Below is a small trained network, with its code and all its weights. Each question gives an input and a target symbol and asks what happens when units are switched off, that is, made to give their printed mean instead of their output.

import numpy as np


def w(rows, s, z=0):
    codes = np.array(rows[::2]) - 128.0
    scale = np.full(codes.shape[1], s)
    scale[-1] = z or s
    return codes * scale


def norm(h):
    return h / np.sqrt((h * h).mean(-1, keepdims=True) + 1e-5)


def f(y):
    return y / 2 * (1 + np.tanh(0.7978845608 * (y + 0.044715 * y**3)))


def softmax(a):
    e = np.exp(a - a.max(-1, keepdims=True))
    return e / e.sum(-1, keepdims=True)


def log_softmax(a):
    a = a - a.max(-1, keepdims=True)
    return a - np.log(np.exp(a).sum(-1, keepdims=True))


def net(x, mask):
    ids = ['βγδεζηθλπστφψω'.index(c) for c in x.split()]
    T = len(ids)
    res = E[ids] + P[:T]
    u = 0
    for l in range(2):
        r = norm(res)
        for j in range(3):
            rows = slice(2 * j, 2 * j + 2)
            q, k, v = (r @ M[l][rows].T for M in (Q, K, V))
            z = softmax(np.where(np.tri(T) > 0, q @ k.T / 2**0.5, -1e9)) @ v
            o = O[l][rows]
            res = res + np.where(mask[u + j], z, o[:, -1]) @ o[:, :-1]
        u += 3
        y = f(norm(res) @ A[l][:, :-1].T + A[l][:, -1])
        res = res + np.where(mask[u : u + 12], y, B[l][:, -1]) @ B[l][:, :-1]
        u += 12
    return log_softmax(norm(res)[-1] @ U[:, :-1].T + U[:, -1])


Q, K, V, O, A, B = {}, {}, {}, {}, {}, {}
E = w([
[115,163,181],'β',
[109,153,194],'γ',
[96,168,180],'δ',
[110,153,194],'ε',
[120,136,198],'ζ',
[120,137,198],'η',
[89,101,176],'θ',
[110,111,180],'λ',
[103,161,104],'π',
[111,133,98],'σ',
[91,101,175],'τ',
[150,44,140],'φ',
[101,180,118],'ψ',
[160,49,254],'ω',
],0.012)
P = w([
[132,134,132],'0',
[96,177,171],'1',
[42,68,155],'2',
[146,124,117],'3',
[84,174,170],'4',
[60,73,94],'5',
[151,124,111],'6',
[64,155,163],'7',
[63,82,83],'8',
[158,126,102],'9',
[5,149,181],'10',
],0.022)
Q[0] = w([
[133,102,126],'0.h0',
[87,111,138],'0.h0',
[5,131,178],'0.h1',
[232,13,140],'0.h1',
[149,62,7],'0.h2',
[135,70,157],'0.h2',
],0.027)
K[0] = w([
[109,126,132],'0.h0',
[155,95,96],'0.h0',
[70,146,185],'0.h1',
[134,4,77],'0.h1',
[26,85,137],'0.h2',
[102,158,136],'0.h2',
],0.033)
V[0] = w([
[41,91,136],'0.h0',
[120,61,60],'0.h0',
[176,62,28],'0.h1',
[182,103,90],'0.h1',
[222,249,167],'0.h2',
[202,52,110],'0.h2',
],0.022)
O[0] = w([
[130,207,157,171],'0.h0',
[37,138,137,100],'0.h0',
[168,39,46,1],'0.h1',
[136,104,84,65],'0.h1',
[173,177,6,172],'0.h2',
[204,109,186,74],'0.h2',
],0.019,0.026)
A[0] = w([
[137,128,126,95],'0.n0',
[136,123,131,70],'0.n1',
[171,97,221,140],'0.n2',
[127,74,137,76],'0.n3',
[73,118,176,104],'0.n4',
[177,155,94,125],'0.n5',
[24,128,253,115],'0.n6',
[226,117,114,3],'0.n7',
[88,147,64,130],'0.n8',
[196,166,176,102],'0.n9',
[168,146,132,94],'0.n10',
[151,123,123,66],'0.n11',
],0.023,0.0061)
B[0] = w([
[123,128,138,122],'0.n0',
[110,127,136,120],'0.n1',
[96,221,25,159],'0.n2',
[150,125,39,132],'0.n3',
[115,212,76,166],'0.n4',
[183,163,136,155],'0.n5',
[152,75,3,249],'0.n6',
[74,164,248,132],'0.n7',
[193,108,31,162],'0.n8',
[214,122,87,161],'0.n9',
[163,135,130,133],'0.n10',
[111,131,150,121],'0.n11',
],0.025,0.018)
Q[1] = w([
[3,65,231],'1.h0',
[252,82,127],'1.h0',
[39,126,142],'1.h1',
[94,139,65],'1.h1',
[222,170,5],'1.h2',
[44,181,31],'1.h2',
],0.025)
K[1] = w([
[4,151,181],'1.h0',
[204,156,190],'1.h0',
[83,64,165],'1.h1',
[73,93,58],'1.h1',
[67,196,189],'1.h2',
[13,91,150],'1.h2',
],0.029)
V[1] = w([
[148,152,82],'1.h0',
[253,78,154],'1.h0',
[3,188,183],'1.h1',
[155,70,174],'1.h1',
[67,146,171],'1.h2',
[150,48,96],'1.h2',
],0.029)
O[1] = w([
[172,93,107,217],'1.h0',
[172,39,254,96],'1.h0',
[241,221,88,133],'1.h1',
[109,138,194,5],'1.h1',
[191,147,80,162],'1.h2',
[125,201,168,24],'1.h2',
],0.022,0.023)
A[1] = w([
[132,95,144,103],'1.n0',
[175,60,251,49],'1.n1',
[76,128,86,175],'1.n2',
[233,34,95,77],'1.n3',
[232,159,171,230],'1.n4',
[114,131,170,145],'1.n5',
[34,215,141,24],'1.n6',
[80,34,134,253],'1.n7',
[127,118,140,34],'1.n8',
[142,53,133,48],'1.n9',
[90,234,155,171],'1.n10',
[143,89,171,68],'1.n11',
],0.025,0.0037)
B[1] = w([
[145,117,105,126],'1.n0',
[111,2,119,153],'1.n1',
[105,103,171,204],'1.n2',
[220,133,81,249],'1.n3',
[50,111,220,202],'1.n4',
[152,149,104,121],'1.n5',
[201,155,107,149],'1.n6',
[93,180,192,153],'1.n7',
[174,123,105,117],'1.n8',
[180,102,96,146],'1.n9',
[133,200,141,164],'1.n10',
[139,88,120,134],'1.n11',
],0.063,0.014)
U = w([
[179,151,134,83],'β',
[139,171,178,190],'γ',
[138,248,144,144],'δ',
[139,165,188,187],'ε',
[144,75,135,254],'ζ',
[134,97,136,173],'η',
[117,155,109,58],'θ',
[163,114,69,33],'λ',
[52,90,77,145],'π',
[86,149,153,218],'σ',
[101,158,68,70],'τ',
[77,140,150,242],'φ',
[130,134,76,95],'ψ',
[167,129,99,32],'ω',
],0.017,0.0046)

Each question gives the input, a string of symbols that net reads in full, and the target symbol t.
The units are the heads (2 rows each of Q, K, V and O) and the neurons (one row each of A and B). Each row of codes is followed by its name. A weight is (code - 128) times the scale printed after its matrix; where a second scale follows, it is the last column's (O, A, B and U).
mask holds one flag per unit, layer by layer, with each layer's heads first. A switched-off unit (its flag False) gives its mean, the last column of its rows in O or B, instead of its output. The means were averaged over made-up inputs and are rounded, as every weight is.
A unit's drop is (log p(t) with every unit on - log p(t) with that unit switched off) / (log p(t) with every unit on - log p(t) with every unit switched off).
The circuit of an input: a set's keep is (log p(t) with only the set's units on - log p(t) with every unit switched off) / (log p(t) with every unit on - log p(t) with every unit switched off). Starting from the 12 units with the biggest drops (on a tie, the unit counted first), units are removed one at a time, each time the one whose removal leaves the highest keep (on an exact tie, the one counted first), for as long as the keep stays at least 0.8.
units of the circuit, in order: the units of the circuit, biggest drop first
unit that matters most: the unit with the biggest drop
top k neurons: the k neurons with the biggest drops, biggest first
top k neurons in layer l: the k neurons of layer l with the biggest drops, biggest first
which heads matter: for each layer, one digit per head in row order, 1 if its drop is at least 0.15 and else 0, layers parted by /
input δ τ β, target δ: which heads matter -> 111 / 000
input λ δ λ ζ δ η ζ τ δ σ, target ζ: units of the circuit, in order -> 0.h2
input τ τ π π λ, target π: units of the circuit, in order -> 0.h0, 0.h1, 1.h1
input ζ π γ δ λ, target δ: top 4 neurons -> 0.n6, 0.n8, 1.n4, 1.n1
input δ γ τ ζ γ, target ζ: which heads matter -> 101 / 100
input π δ φ δ θ η δ λ τ ζ γ, target ζ: which heads matter -> 001 / 100
input δ ω ε ω π σ π φ β π θ, target π: top 3 neurons in layer 1 -> 1.n3, 1.n2, 1.n10
input ζ ω τ λ θ φ δ τ η ω η, target δ: which heads matter -> 001 / 000
input π η η π λ, target π: units of the circuit, in order -> 0.h0, 1.h1, 0.h1
input ψ δ δ π τ γ δ ε ε δ ω, target δ: units of the circuit, in order -> 0.n6, 0.h2, 0.h1, 1.n3
input β τ φ δ σ φ δ ε, target δ: which heads matter -> 101 / 000
input π ω δ δ ω, target δ: which heads matter -> 011 / 001
input δ π δ δ π τ π β, target π: top 2 neurons -> 0.n2, 0.n6
input τ δ λ π π, target π: which heads matter -> 111 / 010
input ε τ ε δ θ τ δ δ ζ π π, target π: top 3 neurons -> 0.n2, 0.n6, 1.n4
input δ δ π ζ λ, target ζ: top 3 neurons in layer 1 -> 1.n1, 1.n4, 1.n3
input ε β ε λ θ ε π γ, target π: top 2 neurons -> 0.n2, 1.n3
input γ δ ε π φ ε δ δ, target δ: units of the circuit, in order -> 0.n6, 0.h2, 0.h1
input π δ δ θ δ δ ζ φ, target ζ: top 4 neurons in layer 0 -> 0.n9, 0.n2, 0.n4, 0.n6
input λ δ ω δ δ γ β ζ τ, target δ: unit that matters most -> 0.h2
input τ β ζ τ π λ γ τ δ π ζ, target π: top 3 neurons -> 0.n2, 1.n3, 0.n4
input δ π γ, target δ: which heads matter -> 111 / 000
input τ λ ε δ ζ σ ω σ η π δ, target π: top neuron in layer 1 -> 1.n3
input τ ε δ δ δ, target δ: which heads matter -> 111 / 000
